Here is a tiny trained network, its code and every weight. The questions are about switching its units off for an input and a class, where a switched-off unit gives its printed mean instead of its output.

import numpy as np


def w(rows, s, z=0):
    codes = np.array(rows[::2]) - 128.0
    scale = np.full(codes.shape[1], s)
    scale[-1] = z or s
    return codes * scale


def f(y):
    return y / 2 * (1 + np.tanh(0.7978845608 * (y + 0.044715 * y**3)))


def log_softmax(a):
    a = a - a.max(-1, keepdims=True)
    return a - np.log(np.exp(a).sum(-1, keepdims=True))


def net(x, mask):
    res = np.array(x, float).reshape(1, 4) / 4 @ E
    y = f(res @ A[0][:, :-1].T + A[0][:, -1])
    res = res + np.where(mask, y, B[0][:, -1]) @ B[0][:, :-1]
    return log_softmax(res[-1] @ U[:, :-1].T + U[:, -1])


A, B = {}, {}
E = w([
[153,179,119,247,186],'x0',
[134,75,163,211,73],'x1',
[179,178,190,82,91],'x2',
[1,134,127,131,128],'x3',
],0.01)
A[0] = w([
[145,121,173,141,93,21],'N1',
[172,108,199,33,107,205],'N2',
[144,254,136,131,142,86],'N3',
[80,93,174,116,174,229],'N4',
[128,107,175,187,84,249],'N5',
[99,135,147,139,128,79],'N6',
[93,194,117,80,61,167],'N7',
[162,139,112,166,65,166],'N8',
[152,157,209,138,72,52],'N9',
[119,104,122,126,93,37],'N10',
[171,190,176,150,43,233],'N11',
[138,121,122,74,152,16],'N12',
[77,89,167,107,108,169],'N13',
[143,204,210,188,173,149],'N14',
[152,41,154,167,169,208],'N15',
[127,107,117,30,74,140],'N16',
[182,180,108,168,65,124],'N17',
[115,61,119,170,25,255],'N18',
[174,63,116,179,145,193],'N19',
[97,216,106,161,85,84],'N20',
[137,228,99,62,121,84],'N21',
],0.011,0.0034)
B[0] = w([
[120,162,191,87,167,143],'N1',
[125,41,136,132,253,250],'N2',
[110,22,163,132,18,193],'N3',
[21,156,53,116,45,190],'N4',
[149,17,127,93,68,218],'N5',
[61,147,134,139,105,133],'N6',
[47,105,117,111,205,199],'N7',
[94,136,223,116,152,173],'N8',
[143,78,193,172,180,179],'N9',
[88,143,166,60,98,133],'N10',
[73,34,217,141,137,227],'N11',
[104,178,84,164,208,141],'N12',
[100,24,141,107,87,205],'N13',
[87,56,192,46,139,222],'N14',
[133,120,151,108,90,193],'N15',
[135,98,55,40,233,240],'N16',
[114,52,167,134,60,180],'N17',
[78,16,190,65,56,253],'N18',
[204,71,150,207,33,204],'N19',
[40,135,110,117,120,153],'N20',
[126,63,153,132,173,194],'N21',
],0.0059,0.0079)
U = w([
[206,127,181,222,230,191],'0',
[146,197,132,177,122,4],'1',
[127,96,229,129,143,160],'2',
[161,157,92,184,128,4],'3',
[110,131,75,67,245,168],'4',
[175,171,132,135,117,4],'5',
[101,50,115,83,2,251],'6',
[21,168,94,181,144,237],'7',
],0.0084,0.0036)

Each question gives the input, the list of numbers given to net, and the class t.
The units are the neurons (one row each of A and B). Each row of codes is followed by its name. A weight is (code - 128) times the scale printed after its matrix; where a second scale follows, it is the last column's (A, B and U).
mask holds one flag per neuron, in row order. A switched-off neuron (its flag False) gives its mean, the last column of its row in B, instead of its output. The means were averaged over made-up inputs and are rounded, as every weight is.
A unit's drop is (log p(t) with every unit on - log p(t) with that unit switched off) / (log p(t) with every unit on - log p(t) with every unit switched off).
The circuit of an input: a set's keep is (log p(t) with only the set's units on - log p(t) with every unit switched off) / (log p(t) with every unit on - log p(t) with every unit switched off). Starting from the 12 units with the biggest drops (on a tie, the unit counted first), units are removed one at a time, each time the one whose removal leaves the highest keep (on an exact tie, the one counted first), for as long as the keep stays at least 0.8.
units of the circuit, in order: the units of the circuit, biggest drop first
unit that matters most: the unit with the biggest drop
top k neurons: the k neurons with the biggest drops, biggest first
drop when u is switched off: that unit's drop, to one decimal
input [8,5,6,8], class 6: units of the circuit, in order -> N5; N3
input [-8,6,6,-5], class 2: unit that matters most -> N2
input [7,2,-3,-8], class 6: units of the circuit, in order -> N17; N2
input [-7,7,7,2], class 2: units of the circuit, in order -> N2; N9
input [-4,1,5,-4], class 4: units of the circuit, in order -> N16; N2
input [3,-8,2,-4], class 0: units of the circuit, in order -> N18; N4
input [3,-7,1,-8], class 0: top 3 neurons -> N18; N4; N5
input [8,0,-4,-4], class 6: units of the circuit, in order -> N14; N2
input [7,-3,-1,-4], class 6: top 3 neurons -> N3; N2; N14
input [4,-1,4,7], class 7: top 2 neurons -> N18; N19
input [6,5,0,-2], class 6: top 4 neurons -> N5; N2; N19; N17
input [7,3,-6,-4], class 6: drop when N15 is switched off -> 0.2
input [1,-5,-3,-6], class 0: drop when N10 is switched off -> 0.0
input [8,-8,-2,-7], class 6: top neuron -> N3
input [0,-5,-8,-8], class 0: drop when N2 is switched off -> -0.1
input [-1,7,6,-5], class 2: drop when N11 is switched off -> 0.1
